Here is a tiny trained network, its code and every weight. The questions are about switching its units off for an input and a class, where a switched-off unit gives its printed mean instead of its output.

import numpy as np


def w(rows, s, z=0):
    codes = np.array(rows[::2]) - 128.0
    scale = np.full(codes.shape[1], s)
    scale[-1] = z or s
    return codes * scale


def f(y):
    return np.maximum(y, 0)


def log_softmax(a):
    a = a - a.max(-1, keepdims=True)
    return a - np.log(np.exp(a).sum(-1, keepdims=True))


def net(x, mask):
    res = np.array(x, float).reshape(1, 5) / 4 @ E
    y = f(res @ A[0][:, :-1].T + A[0][:, -1])
    res = res + np.where(mask, y, B[0][:, -1]) @ B[0][:, :-1]
    return log_softmax(res[-1] @ U[:, :-1].T + U[:, -1])


A, B = {}, {}
E = w([
[134,79,91,88,56,60,125,82,221],'x0',
[93,210,163,226,116,84,105,104,150],'x1',
[163,113,253,124,155,129,204,63,155],'x2',
[225,91,114,134,86,231,57,192,177],'x3',
[67,70,106,158,161,208,110,60,205],'x4',
],0.0066)
A[0] = w([
[140,86,61,139,51,142,50,130,209,181],'N0',
[19,180,152,207,150,73,141,52,156,254],'N1',
[145,105,50,141,57,144,35,126,213,127],'N2',
[165,199,143,118,87,54,124,172,94,2],'N3',
[90,67,74,39,114,44,177,76,156,178],'N4',
[138,13,140,121,159,254,124,89,173,176],'N5',
[202,171,161,117,52,58,131,162,99,53],'N6',
[147,90,232,135,109,100,193,20,212,154],'N7',
[99,190,98,168,160,138,83,184,80,155],'N8',
[86,64,96,42,97,51,183,72,155,177],'N9',
],0.0066,0.0012)
B[0] = w([
[113,2,61,175,82,168,25,236,173,203],'N0',
[42,206,46,18,21,32,151,106,45,255],'N1',
[105,32,53,145,75,155,48,220,160,202],'N2',
[177,118,189,150,186,181,152,95,166,193],'N3',
[153,26,168,230,165,141,185,100,149,229],'N4',
[206,52,161,201,181,228,132,132,223,212],'N5',
[194,130,183,138,195,232,98,132,202,196],'N6',
[111,236,163,39,123,83,167,34,82,234],'N7',
[90,109,133,136,105,74,181,73,94,206],'N8',
[147,38,165,216,159,114,203,81,134,228],'N9',
],0.0068,0.0069)
U = w([
[110,85,22,153,100,164,26,233,146,224],'0',
[152,251,163,40,149,166,118,99,135,2],'1',
[197,71,197,245,192,185,160,111,187,174],'2',
[34,199,79,42,70,20,173,88,3,129],'3',
],0.0074,0.0019)

Each question gives the input, the list of numbers given to net, and the class t.
The units are the neurons (one row each of A and B). Each row of codes is followed by its name. A weight is (code - 128) times the scale printed after its matrix; where a second scale follows, it is the last column's (A, B and U).
mask holds one flag per neuron, in row order. A switched-off neuron (its flag False) gives its mean, the last column of its row in B, instead of its output. The means were averaged over made-up inputs and are rounded, as every weight is.
A unit's drop is (log p(t) with every unit on - log p(t) with that unit switched off) / (log p(t) with every unit on - log p(t) with every unit switched off).
The circuit of an input: a set's keep is (log p(t) with only the set's units on - log p(t) with every unit switched off) / (log p(t) with every unit on - log p(t) with every unit switched off). Starting from all 10 units, units are removed one at a time, each time the one whose removal leaves the highest keep (on an exact tie, the one counted first), for as long as the keep stays at least 0.8.
units of the circuit, in order: the units of the circuit, biggest drop first
most important unit: the unit with the biggest drop
k most important neurons: the k neurons with the biggest drops, biggest first
drop of u: that unit's drop, to one decimal
input [5,1,8,2,-6], class 1: most important unit : N7
input [3,4,8,8,-8], class 1: 3 most important neurons : N7; N4; N9
input [3,5,1,2,1], class 0: 2 most important neurons : N0; N2
input [4,-1,5,-5,2], class 3: 2 most important neurons : N7; N1
input [6,-4,8,-5,-5], class 2: 2 most important neurons : N4; N9
input [-8,-7,1,-1,-6], class 1: units of the circuit, in order : N4; N9; N1; N0
input [-6,7,-7,6,-8], class 2: 4 most important neurons : N3; N1; N6; N8
input [3,2,8,4,-8], class 1: 2 most important neurons : N7; N4
input [8,4,-6,-2,-5], class 0: 3 most important neurons : N2; N0; N5
input [6,-8,-7,-1,-8], class 2: 3 most important neurons : N4; N9; N1
input [8,3,-8,-7,2], class 0: 4 most important neurons : N0; N2; N7; N4
input [-2,3,-4,2,-6], class 2: 3 most important neurons : N1; N3; N7
input [-7,6,6,0,-6], class 1: 2 most important neurons : N6; N3
input [6,-8,-6,-4,7], class 2: most important unit : N4
input [-5,8,-3,1,8], class 3: 2 most important neurons : N1; N8
input [1,-6,8,-7,-5], class 2: 4 most important neurons : N4; N9; N1; N6
input [-4,-5,-5,-2,0], class 3: drop of N2 : 0.4
input [6,5,4,8,-4], class 0: drop of N2 : 0.3
input [1,-4,6,-6,-6], class 2: drop of N1 : 0.3
input [1,2,2,-4,7], class 3: units of the circuit, in order : N1
